W =
[[ 1.52  1.79  1.78  0.75 -1.99  0.52]
 [ 0.33 -0.49  3.49  0.00 -2.01 -2.70]
 [ 2.98  0.88  0.18 -1.70 -1.94 -0.06]
 [-1.29 -0.80 -0.09  3.90  1.38 -3.75]
 [-0.40 -0.15  2.53 -0.31 -1.56 -0.04]
 [-1.15  0.56 -1.64 -1.15 -4.27  3.77]
 [-3.14 -2.14 -2.19  3.69  2.07  0.50]
 [ 1.49 -1.34 -0.54  2.02  1.45 -1.73]
 [-2.28 -3.69  0.17  0.08 -1.31  0.54]
 [ 1.82  4.91 -1.63  2.14 -3.30 -1.06]
 [ 3.95  0.59  0.47 -3.83  1.08  3.27]
 [ 2.02  1.90  2.18  2.62  7.01 -1.68]
 [-0.72 -1.27 -0.43 -3.47  5.59 -2.82]]
Rows and columns are counted from 1.
(1, 1)	1.52
(6, 1)	-1.15
(6, 2)	0.56
(3, 4)	-1.70
(2, 6)	-2.70
(11, 2)	0.59
(5, 6)	-0.04
(4, 2)	-0.80
(5, 5)	-1.56
(13, 4)	-3.47
(5, 2)	-0.15
(12, 3)	2.18
(6, 4)	-1.15
(1, 6)	0.52
(12, 1)	2.02
(8, 6)	-1.73
(4, 3)	-0.09
(3, 5)	-1.94
(9, 4)	0.08
(1, 5)	-1.99
(5, 4)	-0.31
(5, 3)	2.53
(10, 3)	-1.63
(3, 3)	0.18
(1, 4)	0.75
(8, 4)	2.02
(7, 3)	-2.19
(10, 2)	4.91

X =
[[-1.70 -0.58  0.03 -0.88 -0.77 -1.02 -0.33 -0.12 -2.14  0.01 -2.55 -0.93
  -0.13 -3.77 -2.30 -0.89]
 [ 0.51 -0.89 -3.64  0.92 -1.03 -2.41 -4.94 -4.26 -6.36 -2.77  1.38 -2.35
  -1.59 -0.45 -4.32 -4.23]
 [-1.19  0.37 -2.35  0.88 -1.98 -3.06 -0.66 -0.44 -3.82 -1.47 -2.89 -3.90
  -1.56 -6.23 -2.05  0.38]
 [ 0.84  0.33  1.21 -1.66  0.54  0.48  0.75 -2.73 -0.82 -0.46  0.89  1.80
  -1.11 -0.67 -1.83 -2.90]]
Indices start at 1.
row 1 col 1 -> -1.70
row 3 col 15 -> -2.05
row 3 col 11 -> -2.89
row 1 col 6 -> -1.02
row 3 col 9 -> -3.82
row 2 col 12 -> -2.35
row 2 col 1 -> 0.51
row 4 col 8 -> -2.73
row 1 col 13 -> -0.13
row 2 col 15 -> -4.32
row 3 col 1 -> -1.19
row 3 col 3 -> -2.35
row 2 col 10 -> -2.77
row 3 col 7 -> -0.66
row 1 col 4 -> -0.88
row 1 col 10 -> 0.01
row 4 col 11 -> 0.89
row 2 col 9 -> -6.36
row 4 col 2 -> 0.33
row 2 col 5 -> -1.03
row 4 col 13 -> -1.11
row 3 col 2 -> 0.37
row 1 col 14 -> -3.77
row 3 col 6 -> -3.06
row 1 col 16 -> -0.89
row 1 col 11 -> -2.55
row 1 col 2 -> -0.58
row 1 col 3 -> 0.03
row 4 col 7 -> 0.75
row 4 col 9 -> -0.82
row 1 col 7 -> -0.33

x =
[[ 0.155  0.054 -0.282  0.990  0.809  0.668  1.948  0.884  0.568 -0.003
   0.417  1.154  1.500]
 [-0.443  1.401  0.026  0.580 -0.564  0.678 -1.591  0.508  0.293 -0.865
  -1.754  0.173  0.072]
 [-0.805  0.217 -0.061 -0.683 -0.839  1.065  0.077 -0.626 -1.290 -0.801
  -0.521 -1.432 -1.043]
 [-1.217  0.192 -1.093 -1.668  0.444  0.795 -1.942  0.375 -1.329 -1.632
   0.144 -0.533 -0.260]
 [-1.080 -0.867 -0.110 -2.348 -0.903  0.800 -0.443 -1.696 -2.590 -0.637
   0.805 -2.544 -2.357]
 [-0.280  0.069  0.225  0.534 -0.833  0.276  1.013 -0.566 -0.439 -0.338
  -0.832  0.194  0.310]
 [-0.230 -1.216 -0.110 -1.524  0.543 -0.340 -0.057 -0.777 -0.208  0.338
   0.118 -0.483  0.672]
 [ 0.269  0.311 -0.237 -0.426  1.748 -0.209 -1.702  1.875  1.826 -0.260
   0.330  1.175  1.785]
 [-0.856 -0.133 -0.312 -1.203  0.084  1.141  0.119 -0.116 -1.385 -1.131
   0.595 -0.693 -0.396]
 [-0.133 -1.559 -0.355 -2.155  2.138 -0.215 -0.203  0.571  1.198  0.098
   0.710  0.396  2.723]]
Rows and columns are counted from 1.
row 1 col 1 -> 0.155
row 7 col 7 -> -0.057
row 2 col 10 -> -0.865
row 2 col 6 -> 0.678
row 2 col 12 -> 0.173
row 6 col 11 -> -0.832
row 6 col 12 -> 0.194
row 10 col 10 -> 0.098
row 5 col 4 -> -2.348
row 4 col 3 -> -1.093
row 2 col 8 -> 0.508
row 2 col 5 -> -0.564
row 3 col 6 -> 1.065
row 8 col 6 -> -0.209
row 3 col 5 -> -0.839
row 10 col 1 -> -0.133
row 9 col 9 -> -1.385
row 5 col 1 -> -1.080
row 9 col 6 -> 1.141
row 8 col 4 -> -0.426
row 1 col 10 -> -0.003
row 8 col 12 -> 1.175
row 4 col 7 -> -1.942
row 1 col 7 -> 1.948
row 9 col 1 -> -0.856
row 4 col 9 -> -1.329
row 3 col 12 -> -1.432
row 2 col 9 -> 0.293
row 4 col 13 -> -0.260
row 9 col 13 -> -0.396
row 3 col 2 -> 0.217
row 4 col 4 -> -1.668

M =
[[61 44 45 48 62 54 61 35 53]
 [43 52 60 58 73 54 49 64 59]
 [26 63 41 67 37 40 52 68 43]
 [48 68 54 64 61 63 54 71 73]
 [24 56 42 63 75 67 36 64 71]
 [42 65 61 72 55 46 51 66 51]
 [50 57 49 68 50 53 39 53 32]
 [34 49 51 53 71 52 47 63 56]
 [45 52 47 52 82 65 34 57 64]
 [44 70 49 56 58 59 54 74 78]]
Indices start at 1.
(1, 1): 61
(10, 5): 58
(2, 2): 52
(6, 2): 65
(8, 7): 47
(5, 7): 36
(7, 2): 57
(8, 1): 34
(10, 3): 49
(9, 5): 82
(3, 2): 63
(1, 7): 61
(5, 2): 56
(5, 5): 75
(10, 6): 59
(8, 3): 51
(3, 5): 37
(4, 2): 68
(8, 2): 49
(5, 1): 24
(5, 6): 67
(8, 6): 52
(4, 1): 48
(5, 9): 71
(6, 8): 66
(2, 6): 54
(4, 7): 54
(6, 1): 42
(6, 5): 55
(7, 6): 53
(2, 5): 73
(6, 3): 61

arr =
[[ 1.1  0.6  0.7 -1.9]
 [ 0.3  0.3  0.9  2.4]
 [ 1.0  1.2  0.9  0.9]
 [ 1.8 -0.1  0.7  0.9]
 [ 0.8  0.2  0.8  2.1]
 [ 0.5 -2.1  0.1  1.0]
 [-1.7  0.9  1.0  1.7]
 [ 0.6  0.8  1.9  0.8]
 [ 1.3 -0.6  0.8  1.1]
 [ 1.5  0.4  0.8  0.9]
 [ 0.8  1.0 -0.7  0.6]
 [ 1.7  0.3  0.7  1.0]
 [ 1.3  0.6  0.8 -2.2]]
Rows and columns are counted from 1.
(1, 1) => 1.1
(3, 2) => 1.2
(7, 1) => -1.7
(6, 2) => -2.1
(11, 1) => 0.8
(9, 4) => 1.1
(2, 4) => 2.4
(10, 2) => 0.4
(7, 4) => 1.7
(9, 2) => -0.6
(9, 3) => 0.8
(11, 2) => 1.0
(1, 3) => 0.7
(1, 2) => 0.6
(13, 2) => 0.6
(10, 4) => 0.9
(5, 4) => 2.1
(12, 2) => 0.3
(8, 4) => 0.8
(2, 3) => 0.9
(12, 3) => 0.7
(11, 3) => -0.7
(4, 1) => 1.8
(10, 1) => 1.5

A =
-7.48	2.88	-1.31	5.21	3.00	-1.32	1.02	-1.82	-0.65	3.08	0.66	0.51	-8.81	-5.67
2.15	2.28	4.08	-1.48	1.36	-3.68	-4.86	1.69	-2.38	-5.20	2.16	7.69	0.22	2.21
Rows and columns are counted from 1.
(1, 1) = -7.48
(1, 14) = -5.67
(1, 12) = 0.51
(2, 7) = -4.86
(1, 9) = -0.65
(2, 6) = -3.68
(1, 8) = -1.82
(1, 2) = 2.88
(2, 9) = -2.38
(2, 11) = 2.16
(1, 11) = 0.66
(1, 4) = 5.21
(2, 13) = 0.22
(2, 10) = -5.20
(2, 12) = 7.69
